Below is a small trained network, with its code and all its weights. Each question gives an input and a class and asks what happens when units are switched off, that is, made to give their printed mean instead of their output.

import numpy as np


def w(rows, s, z=0):
    codes = np.array(rows[::2]) - 128.0
    scale = np.full(codes.shape[1], s)
    scale[-1] = z or s
    return codes * scale


def f(y):
    return np.maximum(y, 0)


def log_softmax(a):
    a = a - a.max(-1, keepdims=True)
    return a - np.log(np.exp(a).sum(-1, keepdims=True))


def net(x, mask):
    res = np.array(x, float).reshape(1, 5) / 4 @ E
    y = f(res @ A[0][:, :-1].T + A[0][:, -1])
    res = res + np.where(mask, y, B[0][:, -1]) @ B[0][:, :-1]
    return log_softmax(res[-1] @ U[:, :-1].T + U[:, -1])


A, B = {}, {}
E = w([
[46,87,169,188,52],'x0',
[150,204,172,207,111],'x1',
[102,165,174,96,103],'x2',
[108,191,217,111,191],'x3',
[106,178,97,2,43],'x4',
],0.0074)
A[0] = w([
[136,117,145,179,119,215],'n0',
[70,110,172,132,85,99],'n1',
[99,131,133,105,133,216],'n2',
[124,82,109,130,101,91],'n3',
[61,111,131,99,112,170],'n4',
[79,129,135,159,109,184],'n5',
[149,145,80,79,114,245],'n6',
[116,66,97,138,179,199],'n7',
[185,149,101,148,154,69],'n8',
[132,129,136,157,172,152],'n9',
[122,153,141,121,247,191],'n10',
[128,147,122,191,110,70],'n11',
[124,95,144,170,145,253],'n12',
[144,92,85,132,111,158],'n13',
[170,108,69,105,96,135],'n14',
[163,97,127,52,158,232],'n15',
[56,145,114,108,87,187],'n16',
[178,90,61,103,108,162],'n17',
[143,144,67,101,104,190],'n18',
],0.015,0.0031)
B[0] = w([
[100,133,246,218,155,188],'n0',
[47,169,193,133,90,182],'n1',
[111,125,94,80,57,166],'n2',
[157,101,108,80,148,157],'n3',
[93,54,156,116,68,175],'n4',
[79,138,237,164,128,177],'n5',
[155,167,102,148,100,203],'n6',
[209,29,97,49,189,198],'n7',
[65,113,212,168,142,171],'n8',
[169,120,120,145,192,184],'n9',
[196,64,114,43,138,245],'n10',
[79,167,201,198,128,166],'n11',
[129,94,162,204,191,199],'n12',
[199,113,126,121,146,169],'n13',
[157,174,110,151,120,183],'n14',
[138,174,103,131,83,213],'n15',
[69,40,116,2,84,187],'n16',
[231,206,127,139,123,195],'n17',
[179,184,120,130,114,185],'n18',
],0.0088,0.011)
U = w([
[176,165,98,73,124,250],'0',
[150,76,145,117,214,130],'1',
[117,229,157,175,144,28],'2',
[8,112,151,103,91,76],'3',
],0.011,0.0022)

Each question gives the input, the list of numbers given to net, and the class t.
The units are the neurons (one row each of A and B). Each row of codes is followed by its name. A weight is (code - 128) times the scale printed after its matrix; where a second scale follows, it is the last column's (A, B and U).
mask holds one flag per neuron, in row order. A switched-off neuron (its flag False) gives its mean, the last column of its row in B, instead of its output. The means were averaged over made-up inputs and are rounded, as every weight is.
A unit's drop is (log p(t) with every unit on - log p(t) with that unit switched off) / (log p(t) with every unit on - log p(t) with every unit switched off).
The circuit of an input: a set's keep is (log p(t) with only the set's units on - log p(t) with every unit switched off) / (log p(t) with every unit on - log p(t) with every unit switched off). Starting from the 12 units with the biggest drops (on a tie, the unit counted first), units are removed one at a time, each time the one whose removal leaves the highest keep (on an exact tie, the one counted first), for as long as the keep stays at least 0.8.
circuit, biggest first: the units of the circuit, biggest drop first
top k neurons: the k neurons with the biggest drops, biggest first
drop of u: that unit's drop, to one decimal
input [7,5,-8,3,-5], class 2: circuit, biggest first : [n11]
input [4,-4,1,0,-2], class 3: circuit, biggest first : [n10, n17]
input [8,0,-3,1,-3], class 3: circuit, biggest first : [n1, n17]
input [-8,-7,3,6,-4], class 0: top 3 neurons : [n15, n12, n0]
input [3,-6,6,-7,-1], class 0: circuit, biggest first : [n17, n0]
input [-2,4,-7,0,3], class 2: top 2 neurons : [n10, n7]
input [-7,4,-2,-8,-3], class 2: top 2 neurons : [n8, n10]
input [8,7,-5,-7,-7], class 2: top 3 neurons : [n11, n10, n0]
input [2,8,-7,-3,5], class 2: top 3 neurons : [n10, n7, n11]
input [-6,8,1,7,-5], class 1: drop of n10 : 0.8
